B =
[[109 128 118 137 122]
 [136 125 131 123 125]
 [150 121 141 109 112]
 [132 131 126 132 121]
 [132 131 122 124 130]
 [112 119 117 125 134]
 [111 134 116 140 116]
 [138 122 136 123 118]
 [117 133 117 135 124]
 [109 127 115 136 125]
 [116 122 113 118 135]
 [141 125 133 118 123]
 [137 119 131 112 129]
 [128 116 133 121 123]
 [109 138 113 144 115]]
The bottom-right entry is 115
The entry in the bottom-left corner: 109
Report the largest entry in the last row.
144
The 1st entry in reading order is 109
Report the fourth entry from the end, reading row by row.
138
The entry just left of the centre entry is 122
Report the first entry in the row that holds the largest entry.
150
Report the 3rd entry in reading order.
118
The entry directly above the largest entry -> 136
Report the third entry on the diagonal from the top-right corner.
141
The entry just left of 144 -> 113
The 2nd entry on the main diagonal is 125
Report the second entry in reading order.
128
The entry in the top-right corner is 122
The 4th entry, reading row by row: 137
Report the largest entry in the last column.
135
The entry directly below the centre entry -> 117
Report the entry just right of the largest entry.
121
Report the entry directly above the centre entry.
116
The entry directly above 111: 112

Read these off the table that follows. Indices start at 1.
1) Which number is the entry in the bottom-left corner?
2) Which number is the entry in row 2 and column 3?
3) Which number is the entry just left of 140?
4) Which number is the entry at row 1, column 2?
5) Which number is the entry in row 2 and column 1?
6) Which number is the entry in row 1 and column 3?
7) Which number is the entry in the bottom-right corner?
100,141,143,113,105,126,140,130,131,123,114
112,157,148,120,101,122,142,129,134,127,121
116,134,134,119,112,131,147,115,137,113,100
109,148,143,116,117,122,138,125,133,109,118
1) 109
2) 148
3) 126
4) 141
5) 112
6) 143
7) 118

[[120 141 124 142 109 125 124 118 136 124 135 135]
 [119 121 130 129 143 129 124 138 126 132 125 124]
 [120 123 130 129 139 129 124 137 128 132 127 125]
 [118 146 124 148 102 126 129 104 132 116 131 139]
 [121 124 129 129 138 128 124 137 128 132 128 125]
 [118 121 131 129 144 130 125 136 125 131 124 124]]
Give the top entry of the column that holds the largest entry.
Answer: 142
The top-right entry is 135
The smallest entry in the last row is 118
Give the second entry on the diagonal from the top-right corner.
Answer: 125
The largest entry in the first column -> 121
Give the entry in the top-left corner.
Answer: 120
The largest entry in the last column -> 139
The second entry on the main diagonal is 121
Give the last entry, reading row by row.
Answer: 124
Give the top entry of the column that holds the smallest entry.
Answer: 109
Give the second largest entry.
Answer: 146
The entry directly above the largest entry -> 129
Give the bottom entry of the column that holds the smallest entry.
Answer: 144
The bottom entry of the column that holds the largest entry is 129
The entry directly above the smallest entry -> 139
Give the entry directly below the smallest entry.
Answer: 138
The 2nd entry, reading row by row is 141

arr =
122  121  122  122  132  121
120  114  106  109  136  112
112  126  119  124  115  125
116  101  104  103  103  102
The largest entry in the last row?
Answer: 116
The entry just left of 125?
Answer: 115
The first entry in the row that holds the largest entry?
Answer: 120
The entry in the top-left corner is 122
The 3rd entry from the end, reading row by row?
Answer: 103
The entry directly above the largest entry?
Answer: 132
The 2nd entry on the diagonal from the top-right corner?
Answer: 136

[[139 111 152 118 140 120 115 133 148]
 [125 121 114 147 136 116 143 130 115]
 [128 117 114 139 156 109 153 152 107]
 [111 153 127 127 109 153 119 117 128]]
Which number is the first entry of the smallest entry's row?
A: 128
The smallest entry in the first column: 111
Which number is the entry directly below 147?
A: 139
The last entry, reading row by row is 128
Which number is the fifth entry in reading order?
A: 140
The third entry on the diagonal from the top-right corner is 153
The entry in the top-right corner: 148
Which number is the 1st entry on the main diagonal?
A: 139
The second entry on the diagonal from the top-right corner is 130
The entry directly below 120 is 116
The 5th-last entry, reading row by row is 109
Which number is the entry just left of 121?
A: 125
The entry just right of 147 is 136
